Where the symbols take the units:
Z697 y Z581
Z697 b Z169
Z741 y Z505
Z741 b Z112
Z719 y Z803
Z719 b Z128
Z760 y Z747
Z760 b Z305
Z128 y Z64
Z128 b Z58
Z779 y Z707
Z779 b Z89
Z547 y Z775
Z547 b Z719
Z210 y Z299
Z210 b Z775
Z681 y Z980
Z681 b Z903
Z712 y Z260
Z712 b Z433
Z934 y Z984
Z934 b Z984
Z286 y Z914
Z286 b Z593
Z817 y Z755
Z817 b Z376
Z528 y Z208
Z528 b Z980
Z914 y Z539
Z914 b Z631
Z715 y Z984
Z715 b Z264
Z686 y Z717
Z686 b Z779
Z112 y Z650
Z112 b Z893
Z340 y Z983
Z340 b Z934
Z854 y Z903
Z854 b Z286
Z962 y Z760
Z962 b Z112
Z693 y Z376
Z693 b Z64
Z903 y Z936
Z903 b Z914
Z784 y Z66
Z784 b Z803
Z204 y Z775
Z204 b Z980
Z462 y Z286
Z462 b Z724
Z593 y Z89
Z593 b Z722
Z28 y Z463
Z28 b Z741
Z611 y Z451
Z611 b Z717
Z539 y Z722
Z539 b Z204
Z747 y Z340
Z747 b Z705
Z705 y Z934
Z705 b Z653
Z32 y Z264
Z32 b Z705
Z433 y Z962
Z433 b Z704
Z984 y Z715
Z984 b Z581
Z936 y Z593
Z936 b Z539
Z66 y Z631
Z66 b Z433
Z682 y Z771
Z682 b Z760
Z120 y Z877
Z120 b Z286
Z870 y Z301
Z870 b Z120
Z264 y Z697
Z264 b Z345
Z877 y Z58
Z877 b Z870
Z851 y Z693
Z851 b Z983
Z64 y Z433
Z64 b Z496
Z16 y Z779
Z16 b Z593
Z260 y Z547
Z260 b Z438
Z496 y Z704
Z496 b Z376
Z808 y Z210
Z808 b Z422
Z581 y Z21
Z581 b Z264
Z345 y Z169
Z345 b Z219
Z775 y Z433
Z775 b Z66
Z752 y Z547
Z752 b Z779
Z893 y Z271
Z893 b Z611
Z722 y Z696
Z722 b Z260
Z803 y Z752
Z803 b Z64
Z169 y Z817
Z169 b Z32
Z653 y Z984
Z653 b Z463
Z208 y Z686
Z208 b Z16
Z650 y Z345
Z650 b Z271
Z89 y Z681
Z89 b Z854
Z983 y Z682
Z983 b Z962
Z704 y Z36
Z704 b Z562
Z422 y Z775
Z422 b Z719
Z58 y Z496
Z58 b Z693
Z717 y Z271
Z717 b Z707
Z438 y Z719
Z438 b Z719
Z376 y Z562
Z376 b Z771
Z36 y Z128
Z36 b Z877
Z505 y Z197
Z505 b Z650
Z197 y Z21
Z197 b Z208
Z441 y Z422
Z441 b Z547
Z707 y Z870
Z707 b Z681
Z299 y Z724
Z299 b Z870
Z561 y Z197
Z561 b Z528
Z301 y Z808
Z301 b Z441
Z696 y Z106
Z696 b Z854
Z724 y Z752
Z724 b Z301
Z106 y Z893
Z106 b Z755
Z219 y Z32
Z219 b Z696
Z463 y Z581
Z463 b Z505
Z980 y Z16
Z980 b Z936
Z562 y Z877
Z562 b Z401
Z451 y Z696
Z451 b Z561
Z401 y Z58
Z401 b Z340
Z755 y Z611
Z755 b Z686
Z305 y Z705
Z305 b Z451
Z271 y Z219
Z271 b Z106
Z21 y Z817
Z21 b Z697
Z771 y Z401
Z771 b Z747
Z631 y Z204
Z631 b Z210

In the rows, zero is written as 108.

The rows follow the links: the fewer symbols apart two units are, the more alike their rows tend to be.

Each row is also shifted at random along 9 hidden directions that mean nothing.

Name the unit of each row.
149 80 117 85 103 101 100 129 90 113 99 125 119 81 98 89 112 101 109 126 110 106 89 119 113 99 97 111 103 104 112 114 71 88 100 95 85 108 110 111 122 76 79 128 105 120 113 121 123 98 123 78 86: Z741
222 121 108 109 117 118 101 123 101 100 120 96 120 119 142 99 108 97 121 98 104 120 81 108 111 104 86 118 97 102 100 107 116 157 143 117 122 122 94 102 120 110 125 117 105 85 116 95 94 139 100 96 110: Z169
149 100 98 128 110 96 111 109 113 103 102 99 111 111 109 74 95 106 142 98 93 114 98 84 101 86 103 127 116 122 113 101 86 134 125 104 106 109 117 111 113 110 101 122 103 83 109 84 105 86 92 113 127: Z16
99 107 114 74 96 134 119 121 104 92 81 117 110 82 99 107 110 87 97 116 127 117 103 136 119 82 118 104 113 108 152 130 124 95 115 97 102 109 136 114 84 98 124 104 108 115 112 121 88 90 80 120 90: Z962
127 119 122 95 102 121 116 103 114 107 99 122 103 105 95 117 110 97 92 123 104 123 120 112 88 109 113 102 114 99 107 95 120 84 74 125 116 103 109 110 119 99 113 89 100 122 96 121 100 112 101 101 104: Z66
145 88 119 93 108 98 92 113 87 118 91 115 115 99 105 121 135 119 94 125 79 86 95 126 105 102 107 91 94 115 97 109 98 105 120 110 90 114 111 104 80 98 82 107 115 108 112 108 122 112 145 94 105: Z120
97 107 109 112 100 86 123 101 106 92 93 101 97 111 121 122 123 105 108 91 84 103 125 129 84 108 110 92 118 140 97 100 120 123 136 129 110 114 137 108 70 110 115 138 95 89 94 94 123 110 109 107 124: Z752
99 108 119 97 102 111 114 101 111 105 115 120 102 103 106 101 106 108 103 119 98 121 114 103 92 110 94 112 107 98 102 95 96 124 89 112 126 100 96 108 117 105 103 105 96 102 105 115 116 126 116 105 108: Z784
109 87 106 137 112 109 119 118 132 105 121 117 101 119 106 90 117 92 95 114 126 103 139 137 91 115 112 117 104 88 93 108 97 95 116 118 98 107 84 88 103 123 128 112 120 114 102 99 94 113 97 104 131: Z260
109 128 95 128 98 105 110 99 107 111 124 86 98 119 104 111 85 98 120 97 119 111 110 93 112 115 126 106 120 116 116 94 122 85 103 119 115 98 124 123 134 95 114 111 93 121 89 102 123 100 105 93 103: Z561
67 97 105 113 138 86 106 105 110 115 70 110 127 114 82 130 118 136 95 110 83 76 122 91 89 109 128 100 105 124 93 112 127 78 78 109 86 106 119 100 87 118 100 59 113 94 113 126 84 64 110 113 147: Z707
139 113 117 89 99 129 118 108 113 106 114 120 101 104 105 108 110 96 87 127 108 131 108 119 101 109 104 105 107 85 107 97 98 97 87 121 118 94 88 105 132 92 107 103 101 122 99 114 111 127 112 95 93: Z712
100 121 113 122 91 102 96 87 97 118 124 84 97 114 128 136 118 103 107 110 93 92 107 113 108 112 126 94 109 124 90 90 119 121 133 134 118 104 100 108 94 108 108 104 106 113 91 80 135 131 143 104 98: Z286
117 111 109 121 110 103 95 92 108 118 122 96 109 111 112 110 102 111 121 118 92 98 103 86 104 102 117 117 110 109 93 93 104 126 107 114 118 100 89 106 115 115 103 79 105 100 103 94 114 113 125 109 119: Z681
73 121 110 99 99 110 94 97 92 112 114 87 112 104 106 118 89 102 134 106 101 103 82 85 108 100 104 112 116 121 132 103 138 127 116 95 132 113 145 132 95 104 106 90 89 94 100 114 113 112 109 102 102: Z197
83 99 121 96 103 125 115 111 117 105 87 133 110 102 95 108 120 98 79 134 115 105 119 128 94 109 109 102 96 89 117 113 121 84 85 113 104 108 99 93 96 107 117 77 118 115 109 129 81 106 107 107 112: Z433
98 123 110 87 106 72 135 101 106 73 49 118 119 108 136 113 105 111 115 87 103 113 97 89 116 104 95 109 113 145 103 122 102 144 106 115 106 111 132 98 113 93 115 147 94 78 136 102 95 85 86 117 100: Z705
129 109 113 118 112 121 105 101 125 114 123 115 96 121 83 121 107 105 97 111 104 102 133 114 78 122 118 103 114 100 109 100 151 90 93 110 123 113 131 120 82 133 125 75 106 111 91 126 98 114 100 105 142: Z803
59 112 104 118 93 85 117 86 117 94 108 112 93 113 120 114 101 112 115 91 124 92 123 102 123 123 113 108 111 127 105 117 112 129 118 105 116 108 116 106 93 123 117 134 108 104 120 101 122 104 112 128 108: Z340
88 80 111 94 132 88 108 119 105 120 86 124 118 95 82 102 122 137 107 110 87 108 119 100 95 103 104 104 114 114 93 109 69 80 75 91 79 107 110 106 109 104 71 116 117 109 119 124 112 79 108 115 114: Z724
106 102 100 89 122 87 124 105 107 95 95 102 118 107 114 108 100 125 108 104 87 103 98 96 113 100 103 116 110 115 96 111 80 134 105 105 108 85 105 108 117 98 97 116 87 80 120 106 118 98 116 98 120: Z696
95 93 108 106 111 90 95 107 104 121 109 113 110 101 77 108 95 111 122 110 109 93 108 94 101 116 113 110 118 117 116 110 115 80 88 84 101 113 148 130 99 105 92 103 99 115 106 132 119 87 111 90 115: Z505
126 127 111 123 99 132 98 115 113 106 137 92 102 115 140 103 104 82 131 93 136 132 93 115 127 105 101 123 113 98 117 114 117 139 150 106 123 125 96 107 113 121 135 128 120 113 111 80 95 137 81 127 84: Z984
115 99 103 120 112 96 110 114 111 98 68 132 117 117 108 93 121 122 99 106 100 96 108 102 98 112 95 99 83 114 111 117 115 108 103 110 94 127 107 88 94 116 103 103 128 91 125 116 79 87 108 117 131: Z562

Start, symbols taken left to right, then the unit you end at.
Answer with the unit's name.
215 107 100 106 96 108 115 118 105 91 88 129 101 109 116 79 110 109 109 96 108 125 97 115 115 100 92 100 95 117 121 112 89 116 121 109 97 120 113 108 114 99 99 154 116 107 122 99 111 98 102 111 101
b y y b y y y y y -> Z771
83 81 120 72 115 92 113 91 115 104 80 109 116 101 86 126 111 113 98 133 69 81 95 114 96 95 119 111 121 121 113 116 105 130 115 90 111 87 155 124 54 109 93 92 84 78 114 109 118 96 128 92 133
y b y y b b y b y y -> Z204
117 112 100 105 100 98 118 98 117 103 119 105 91 110 102 123 94 106 102 97 125 105 124 118 123 119 129 104 125 120 111 115 107 93 108 103 106 92 129 124 107 109 114 136 100 124 106 106 135 98 105 107 101
y y b y y b b b y -> Z169
63 121 108 111 117 107 105 106 113 115 110 100 114 126 121 133 111 108 95 106 113 106 99 109 117 131 106 103 104 98 93 109 119 103 103 115 108 110 98 102 119 106 115 106 113 113 114 108 98 122 113 100 98
b b y b b b y b b b -> Z219
143 122 108 93 112 120 100 100 107 119 98 100 116 106 81 112 88 107 119 120 92 117 91 73 99 93 120 113 124 112 129 97 128 94 79 101 118 100 140 134 120 98 100 69 92 107 99 120 101 86 94 98 113
y y y y b b b b -> Z779
107 104 110 99 98 89 120 102 108 90 96 123 104 98 122 105 107 108 101 108 122 99 116 111 124 111 110 109 104 117 100 117 90 120 105 113 104 98 93 97 116 99 109 128 104 107 123 108 119 104 117 110 99
b y y y y y y -> Z715
118 107 110 117 102 82 101 94 112 102 116 99 101 112 110 113 90 101 144 85 111 99 104 95 110 117 105 119 129 135 116 117 124 133 134 85 119 124 166 130 76 127 114 141 96 93 116 102 122 105 96 113 115
b b y y b y b y -> Z697
97 125 101 119 96 106 104 98 97 106 115 84 110 111 121 107 95 101 128 104 101 104 93 89 109 100 110 111 109 121 112 95 119 129 122 119 122 104 110 113 119 98 112 101 93 97 97 95 116 112 116 98 106
b y y y b b b y b -> Z854
80 115 119 102 115 110 115 99 119 111 88 118 113 102 91 104 104 110 113 115 99 126 123 79 87 99 111 115 123 110 103 94 103 96 63 114 113 102 105 105 127 106 105 82 104 108 106 114 89 89 85 122 111
b y y b b y y -> Z775
67 103 94 112 121 98 128 124 119 95 88 104 116 121 125 100 112 111 103 88 117 121 99 118 124 112 96 114 107 106 103 127 79 108 124 104 87 109 105 92 121 101 111 155 117 101 125 93 91 95 87 111 100
y y y b y b -> Z169
170 94 111 97 119 100 123 119 118 102 95 126 107 104 91 89 110 112 109 105 92 127 123 108 81 102 98 110 119 111 101 102 84 100 87 107 102 105 121 113 115 105 98 128 98 100 107 116 108 96 88 102 124
b y b b b b y -> Z401
118 104 101 91 125 144 97 127 101 120 127 89 123 97 98 99 104 111 109 120 106 113 89 111 119 79 110 120 108 86 130 115 111 112 120 91 110 96 96 118 106 111 109 69 107 104 101 110 98 109 98 111 113
y b b y y y -> Z779
84 113 97 106 118 93 120 113 100 96 102 102 116 106 117 115 105 118 98 97 115 93 119 105 113 112 111 105 100 114 94 111 112 103 96 120 104 97 88 98 127 98 118 100 96 100 108 122 109 100 113 97 116
y y b y b b -> Z686
75 120 99 105 110 91 113 98 117 118 96 100 102 128 88 136 99 112 99 91 103 116 99 98 114 138 114 90 128 123 110 106 110 63 90 102 97 105 164 136 118 89 89 150 99 128 104 111 126 93 108 87 90
y b b y y y y b -> Z561
46 86 115 100 106 111 121 118 117 104 97 120 105 94 99 93 121 100 99 119 109 119 122 130 99 97 102 111 112 99 108 111 75 96 103 105 97 102 100 96 102 103 103 123 115 112 106 105 102 103 97 116 101
y b b y y y y y -> Z36
130 143 104 123 92 96 120 108 89 86 82 90 104 110 154 110 120 100 127 75 94 129 110 103 98 92 104 93 110 149 99 91 117 135 136 151 111 126 104 94 120 95 124 142 105 95 98 74 105 106 90 127 93
b b b b b b b b y b -> Z771
53 136 111 102 83 108 128 89 107 91 90 90 101 104 130 101 96 93 128 99 95 140 100 89 103 85 102 111 125 130 121 90 101 143 117 127 131 101 119 111 117 90 114 129 90 92 98 77 112 108 90 126 87
b b b y y b b y y y -> Z722
72 87 114 91 111 92 123 100 119 90 90 117 109 104 99 102 109 113 110 110 83 98 109 114 88 100 93 115 114 120 112 116 108 145 120 93 118 106 146 112 62 120 107 119 90 71 114 114 106 106 104 110 137
b b y y b b y -> Z877
